Here is a tiny trained network, its code and every weight. The questions are about switching its units off for an input and a class, where a switched-off unit gives its printed mean instead of its output.

import numpy as np


def w(rows, s, z=0):
    codes = np.array(rows[::2]) - 128.0
    scale = np.full(codes.shape[1], s)
    scale[-1] = z or s
    return codes * scale


def f(y):
    return y / 2 * (1 + np.tanh(0.7978845608 * (y + 0.044715 * y**3)))


def log_softmax(a):
    a = a - a.max(-1, keepdims=True)
    return a - np.log(np.exp(a).sum(-1, keepdims=True))


def net(x, mask):
    res = np.array(x, float).reshape(1, 4) / 4 @ E
    y = f(res @ A[0][:, :-1].T + A[0][:, -1])
    res = res + np.where(mask, y, B[0][:, -1]) @ B[0][:, :-1]
    return log_softmax(res[-1] @ U[:, :-1].T + U[:, -1])


A, B = {}, {}
E = w([
[164,23,104],'x0',
[34,95,67],'x1',
[68,85,253],'x2',
[128,128,129],'x3',
],0.0059)
A[0] = w([
[76,139,135,10],'N0',
[211,147,172,95],'N1',
[125,178,127,40],'N2',
[213,156,65,80],'N3',
[64,215,129,97],'N4',
[46,99,83,59],'N5',
[134,85,92,52],'N6',
[108,168,122,52],'N7',
[136,141,95,102],'N8',
[158,145,71,98],'N9',
[68,101,105,108],'N10',
[97,89,186,114],'N11',
[102,88,150,113],'N12',
[73,212,142,92],'N13',
[108,134,144,38],'N14',
[169,27,135,84],'N15',
[159,137,56,87],'N16',
[93,206,139,87],'N17',
[48,106,85,67],'N18',
[157,111,143,4],'N19',
[100,103,187,111],'N20',
[127,101,172,105],'N21',
[56,105,80,83],'N22',
[148,149,150,22],'N23',
[231,141,171,74],'N24',
[137,30,108,54],'N25',
[133,116,103,44],'N26',
[133,94,124,68],'N27',
[48,110,85,91],'N28',
[155,112,132,67],'N29',
[148,88,114,111],'N30',
[121,183,121,58],'N31',
[141,44,98,125],'N32',
[107,119,114,112],'N33',
[105,190,137,62],'N34',
[136,154,136,7],'N35',
[191,70,121,48],'N36',
[206,159,95,77],'N37',
[51,106,86,87],'N38',
[141,22,99,75],'N39',
[135,146,43,79],'N40',
[109,94,182,92],'N41',
[158,51,113,87],'N42',
[249,136,198,91],'N43',
[142,143,66,81],'N44',
[105,94,189,111],'N45',
[173,137,114,63],'N46',
[171,68,126,67],'N47',
],0.011,0.004)
B[0] = w([
[172,73,92,100],'N0',
[146,179,36,188],'N1',
[188,65,118,107],'N2',
[68,39,123,253],'N3',
[220,104,177,196],'N4',
[155,166,32,178],'N5',
[160,103,119,129],'N6',
[178,90,123,106],'N7',
[114,105,126,140],'N8',
[88,66,126,189],'N9',
[124,150,81,167],'N10',
[76,46,103,189],'N11',
[103,103,121,151],'N12',
[211,88,180,185],'N13',
[153,85,106,90],'N14',
[187,118,197,206],'N15',
[84,54,130,206],'N16',
[201,87,167,164],'N17',
[171,164,29,175],'N18',
[170,98,92,86],'N19',
[83,46,102,177],'N20',
[101,95,113,144],'N21',
[127,166,54,181],'N22',
[168,97,79,90],'N23',
[142,192,52,200],'N24',
[182,113,156,181],'N25',
[145,100,111,99],'N26',
[152,110,122,109],'N27',
[167,176,42,188],'N28',
[152,119,113,105],'N29',
[142,126,153,146],'N30',
[170,76,141,121],'N31',
[140,153,192,214],'N32',
[138,133,112,127],'N33',
[197,82,137,129],'N34',
[177,86,93,82],'N35',
[185,128,141,155],'N36',
[85,98,103,201],'N37',
[157,171,40,183],'N38',
[182,123,181,210],'N39',
[70,72,132,211],'N40',
[97,58,109,160],'N41',
[189,112,163,176],'N42',
[149,231,1,247],'N43',
[95,75,114,174],'N44',
[77,49,103,182],'N45',
[132,104,99,126],'N46',
[190,118,139,148],'N47',
],0.023,0.0029)
U = w([
[135,145,11,88],'0',
[106,94,114,254],'1',
[60,3,82,52],'2',
[224,75,165,69],'3',
],0.0048,0.0087)

Each question gives the input, the list of numbers given to net, and the class t.
The units are the neurons (one row each of A and B). Each row of codes is followed by its name. A weight is (code - 128) times the scale printed after its matrix; where a second scale follows, it is the last column's (A, B and U).
mask holds one flag per neuron, in row order. A switched-off neuron (its flag False) gives its mean, the last column of its row in B, instead of its output. The means were averaged over made-up inputs and are rounded, as every weight is.
A unit's drop is (log p(t) with every unit on - log p(t) with that unit switched off) / (log p(t) with every unit on - log p(t) with every unit switched off).
The circuit of an input: a set's keep is (log p(t) with only the set's units on - log p(t) with every unit switched off) / (log p(t) with every unit on - log p(t) with every unit switched off). Starting from the 12 units with the biggest drops (on a tie, the unit counted first), units are removed one at a time, each time the one whose removal leaves the highest keep (on an exact tie, the one counted first), for as long as the keep stays at least 0.8.
circuit, biggest first: the units of the circuit, biggest drop first
unit that matters most: the unit with the biggest drop
k most important neurons: the k neurons with the biggest drops, biggest first
drop when u is switched off: that unit's drop, to one decimal
input [-7,-6,5,-2], class 3: unit that matters most -> N13
input [-7,6,1,0], class 3: circuit, biggest first -> [N4, N13]
input [-6,-4,7,-2], class 2: circuit, biggest first -> [N20, N45]
input [-3,-4,-5,-1], class 2: circuit, biggest first -> [N3, N37]
input [8,4,-7,-4], class 3: circuit, biggest first -> [N39, N42]
input [-8,6,-2,1], class 3: 2 most important neurons -> [N4, N13]
input [-5,-2,4,-4], class 3: circuit, biggest first -> [N13, N4]
input [2,6,-7,-1], class 2: circuit, biggest first -> [N40, N16]
input [-6,-7,-2,-3], class 0: 3 most important neurons -> [N43, N1, N24]
input [-8,-8,2,3], class 0: 2 most important neurons -> [N43, N1]
input [4,-6,-4,1], class 0: 2 most important neurons -> [N43, N24]
input [3,0,7,6], class 2: drop when N20 is switched off -> 0.1
input [0,-8,8,2], class 0: drop when N1 is switched off -> 0.2
input [-8,4,-8,6], class 2: unit that matters most -> N40
input [1,4,-6,-4], class 2: drop when N16 is switched off -> 0.2
input [1,-1,-5,-4], class 2: drop when N3 is switched off -> 0.2
